Here is a tiny trained network, its code and every weight. The questions are about switching its units off for an input and a class, where a switched-off unit gives its printed mean instead of its output.

import numpy as np


def w(rows, s, z=0):
    codes = np.array(rows[::2]) - 128.0
    scale = np.full(codes.shape[1], s)
    scale[-1] = z or s
    return codes * scale


def f(y):
    return y / 2 * (1 + np.tanh(0.7978845608 * (y + 0.044715 * y**3)))


def log_softmax(a):
    a = a - a.max(-1, keepdims=True)
    return a - np.log(np.exp(a).sum(-1, keepdims=True))


def net(x, mask):
    res = np.array(x, float).reshape(1, 6) / 4 @ E
    y = f(res @ A[0][:, :-1].T + A[0][:, -1])
    res = res + np.where(mask, y, B[0][:, -1]) @ B[0][:, :-1]
    return log_softmax(res[-1] @ U[:, :-1].T + U[:, -1])


A, B = {}, {}
E = w([
[123,168,192],'x0',
[1,198,8],'x1',
[55,83,244],'x2',
[134,93,70],'x3',
[123,155,171],'x4',
[192,212,75],'x5',
],0.0076)
A[0] = w([
[65,234,94,160],'n0',
[173,234,113,108],'n1',
[115,194,76,108],'n2',
[201,83,181,4],'n3',
[148,39,157,240],'n4',
[143,183,159,159],'n5',
[3,153,98,183],'n6',
[129,62,92,204],'n7',
[116,153,60,134],'n8',
[173,135,76,185],'n9',
[165,164,146,153],'n10',
[101,209,113,162],'n11',
[97,63,222,231],'n12',
[167,195,137,214],'n13',
[139,152,199,53],'n14',
[63,156,70,148],'n15',
[231,141,131,236],'n16',
[79,81,117,47],'n17',
[28,67,96,131],'n18',
[208,78,130,255],'n19',
[25,100,113,120],'n20',
[144,93,170,28],'n21',
[195,136,148,26],'n22',
[209,131,121,174],'n23',
[166,186,141,91],'n24',
[59,168,141,87],'n25',
[54,139,125,109],'n26',
[156,179,82,66],'n27',
[219,120,130,162],'n28',
[184,195,158,204],'n29',
],0.012,0.0043)
B[0] = w([
[85,107,38,227],'n0',
[160,142,46,184],'n1',
[93,95,37,189],'n2',
[78,109,145,178],'n3',
[169,40,188,204],'n4',
[137,88,141,152],'n5',
[2,201,135,244],'n6',
[153,151,152,171],'n7',
[118,137,60,189],'n8',
[180,145,88,183],'n9',
[139,107,154,150],'n10',
[107,80,49,186],'n11',
[167,78,210,233],'n12',
[197,123,90,175],'n13',
[104,114,137,155],'n14',
[70,95,127,211],'n15',
[173,179,194,207],'n16',
[96,129,162,143],'n17',
[102,173,167,202],'n18',
[142,128,251,208],'n19',
[92,198,151,197],'n20',
[61,83,110,147],'n21',
[86,175,141,150],'n22',
[182,249,188,180],'n23',
[107,192,80,146],'n24',
[86,159,100,166],'n25',
[31,163,175,172],'n26',
[70,149,51,166],'n27',
[143,216,244,187],'n28',
[158,126,124,179],'n29',
],0.007,0.011)
U = w([
[247,108,150,216],'0',
[87,148,88,254],'1',
[188,236,148,67],'2',
[130,127,42,26],'3',
[156,39,157,46],'4',
[83,204,156,50],'5',
],0.011,0.0086)

Each question gives the input, the list of numbers given to net, and the class t.
The units are the neurons (one row each of A and B). Each row of codes is followed by its name. A weight is (code - 128) times the scale printed after its matrix; where a second scale follows, it is the last column's (A, B and U).
mask holds one flag per neuron, in row order. A switched-off neuron (its flag False) gives its mean, the last column of its row in B, instead of its output. The means were averaged over made-up inputs and are rounded, as every weight is.
A unit's drop is (log p(t) with every unit on - log p(t) with that unit switched off) / (log p(t) with every unit on - log p(t) with every unit switched off).
The circuit of an input: a set's keep is (log p(t) with only the set's units on - log p(t) with every unit switched off) / (log p(t) with every unit on - log p(t) with every unit switched off). Starting from the 12 units with the biggest drops (on a tie, the unit counted first), units are removed one at a time, each time the one whose removal leaves the highest keep (on an exact tie, the one counted first), for as long as the keep stays at least 0.8.
circuit, biggest first: the units of the circuit, biggest drop first
k most important neurons: the k neurons with the biggest drops, biggest first
drop when u is switched off: that unit's drop, to one decimal
input [2,-5,-5,-7,3,-1], class 0: circuit, biggest first	[n6]
input [-4,5,7,6,-2,0], class 5: circuit, biggest first	[n18, n20]
input [-8,-4,-7,2,-1,2], class 2: 2 most important neurons	[n23, n28]
input [-7,-2,-6,-8,-6,-1], class 0: 2 most important neurons	[n6, n20]
input [-8,-2,-5,-7,-6,1], class 2: 4 most important neurons	[n23, n12, n28, n4]
input [6,-5,2,-3,8,7], class 0: 2 most important neurons	[n6, n5]
input [0,-7,-1,7,-1,7], class 2: 2 most important neurons	[n23, n28]
input [2,-4,2,5,7,-3], class 4: drop when n26 is switched off	-0.1
input [7,-7,4,-8,-7,-5], class 4: drop when n3 is switched off	0.1
input [-2,-2,2,6,4,-4], class 4: drop when n16 is switched off	0.1
input [5,-5,2,3,3,6], class 0: drop when n13 is switched off	0.2
